Below is a small trained network, with its code and all its weights. Each question gives an input and a class and asks what happens when units are switched off, that is, made to give their printed mean instead of their output.

import numpy as np


def w(rows, s, z=0):
    codes = np.array(rows[::2]) - 128.0
    scale = np.full(codes.shape[1], s)
    scale[-1] = z or s
    return codes * scale


def f(y):
    return y / 2 * (1 + np.tanh(0.7978845608 * (y + 0.044715 * y**3)))


def log_softmax(a):
    a = a - a.max(-1, keepdims=True)
    return a - np.log(np.exp(a).sum(-1, keepdims=True))


def net(x, mask):
    res = np.array(x, float).reshape(1, 5) / 4 @ E
    y = f(res @ A[0][:, :-1].T + A[0][:, -1])
    res = res + np.where(mask, y, B[0][:, -1]) @ B[0][:, :-1]
    return log_softmax(res[-1] @ U[:, :-1].T + U[:, -1])


A, B = {}, {}
E = w([
[157,72,163,81,155,20,131],'x0',
[23,125,192,158,77,142,94],'x1',
[152,8,48,92,119,153,129],'x2',
[192,153,158,133,15,123,51],'x3',
[109,205,57,183,153,40,38],'x4',
],0.011)
A[0] = w([
[162,147,139,157,129,191,96,79],'n0',
[91,122,206,137,155,108,161,88],'n1',
[103,76,66,152,159,119,141,146],'n2',
[131,166,148,149,121,102,62,105],'n3',
[102,102,156,130,86,176,153,57],'n4',
[150,184,181,145,104,108,105,194],'n5',
[76,177,124,216,144,143,89,174],'n6',
[123,123,139,57,54,206,129,135],'n7',
[92,133,174,132,105,93,120,98],'n8',
[77,141,89,130,181,127,63,2],'n9',
[153,159,25,109,166,154,125,94],'n10',
[73,151,93,236,116,92,98,109],'n11',
[147,111,221,124,143,115,157,25],'n12',
[100,101,166,170,34,192,109,92],'n13',
[147,81,146,126,148,71,169,234],'n14',
[17,92,235,112,96,100,115,107],'n15',
[157,141,92,124,106,14,42,81],'n16',
[142,175,122,88,126,88,85,115],'n17',
[112,88,118,102,115,97,77,18],'n18',
[217,37,108,88,63,91,91,135],'n19',
[159,109,87,179,127,9,14,173],'n20',
[214,72,114,16,63,61,37,113],'n21',
[76,71,77,140,204,142,189,177],'n22',
[131,110,151,182,46,185,107,138],'n23',
[122,127,71,135,182,63,147,58],'n24',
[179,66,131,65,126,116,80,148],'n25',
[12,202,61,212,112,87,30,167],'n26',
],0.012,0.0046)
B[0] = w([
[157,138,141,128,149,115,98,151],'n0',
[132,144,130,89,91,105,233,164],'n1',
[95,66,130,119,102,109,149,167],'n2',
[172,146,120,183,188,123,151,173],'n3',
[155,112,115,122,166,145,47,161],'n4',
[146,175,42,155,154,39,243,181],'n5',
[147,165,153,71,138,112,114,206],'n6',
[159,146,152,87,161,146,68,176],'n7',
[119,128,78,128,192,84,145,154],'n8',
[143,159,135,112,58,165,172,156],'n9',
[87,71,132,165,180,119,139,170],'n10',
[169,196,166,117,124,160,142,195],'n11',
[143,186,109,106,97,92,187,153],'n12',
[128,136,190,99,154,195,59,184],'n13',
[101,97,155,107,152,64,151,176],'n14',
[106,63,2,149,168,2,99,199],'n15',
[123,62,34,209,160,106,82,198],'n16',
[150,126,99,164,156,103,117,160],'n17',
[96,109,132,128,136,154,83,140],'n18',
[106,82,156,45,32,145,223,191],'n19',
[74,127,77,210,217,103,9,219],'n20',
[112,37,138,64,124,122,159,199],'n21',
[97,47,149,85,85,99,144,203],'n22',
[154,153,213,117,151,163,78,178],'n23',
[139,105,152,126,87,226,75,164],'n24',
[85,107,156,85,116,66,143,170],'n25',
[208,227,213,101,153,151,74,255],'n26',
],0.0097,0.021)
U = w([
[94,127,151,157,89,204,192,112],'0',
[135,143,194,107,150,231,52,175],'1',
[86,168,101,244,24,177,142,22],'2',
[102,136,105,212,50,175,143,4],'3',
[130,142,201,18,99,146,198,138],'4',
[173,254,112,214,193,112,106,105],'5',
[96,31,71,123,153,94,153,233],'6',
],0.0094,0.0042)

Each question gives the input, the list of numbers given to net, and the class t.
The units are the neurons (one row each of A and B). Each row of codes is followed by its name. A weight is (code - 128) times the scale printed after its matrix; where a second scale follows, it is the last column's (A, B and U).
mask holds one flag per neuron, in row order. A switched-off neuron (its flag False) gives its mean, the last column of its row in B, instead of its output. The means were averaged over made-up inputs and are rounded, as every weight is.
A unit's drop is (log p(t) with every unit on - log p(t) with that unit switched off) / (log p(t) with every unit on - log p(t) with every unit switched off).
The circuit of an input: a set's keep is (log p(t) with only the set's units on - log p(t) with every unit switched off) / (log p(t) with every unit on - log p(t) with every unit switched off). Starting from the 12 units with the biggest drops (on a tie, the unit counted first), units are removed one at a time, each time the one whose removal leaves the highest keep (on an exact tie, the one counted first), for as long as the keep stays at least 0.8.
circuit, biggest first: the units of the circuit, biggest drop first
most important unit: the unit with the biggest drop
k most important neurons: the k neurons with the biggest drops, biggest first
drop when u is switched off: that unit's drop, to one decimal
input [-8,-6,-1,-3,2], class 1: circuit, biggest first -> (n5)
input [-7,1,2,-5,4], class 1: 2 most important neurons -> (n19 n26)
input [-8,-4,8,2,0], class 4: 3 most important neurons -> (n20 n15 n16)
input [-1,7,-1,7,-1], class 5: 2 most important neurons -> (n5 n15)
input [-1,2,5,4,1], class 1: 2 most important neurons -> (n15 n5)
input [-4,7,8,1,8], class 1: 2 most important neurons -> (n5 n15)
input [3,0,-1,-7,7], class 1: 3 most important neurons -> (n24 n5 n15)
input [8,-5,-2,-2,-2], class 4: 2 most important neurons -> (n15 n20)
input [-7,6,-6,-7,-7], class 6: 4 most important neurons -> (n15 n26 n11 n1)
input [3,0,5,4,-2], class 4: 2 most important neurons -> (n19 n15)
input [1,-2,-2,4,-1], class 6: 3 most important neurons -> (n26 n11 n6)
input [-1,0,-5,-5,-1], class 4: 2 most important neurons -> (n20 n16)
input [-7,8,-4,7,1], class 5: drop when n5 is switched off -> 1.7
input [-5,6,-3,7,0], class 5: most important unit -> n5
input [-5,-3,-8,-8,2], class 4: drop when n20 is switched off -> 0.5
input [-3,-6,-7,-8,-3], class 4: drop when n15 is switched off -> 1.2
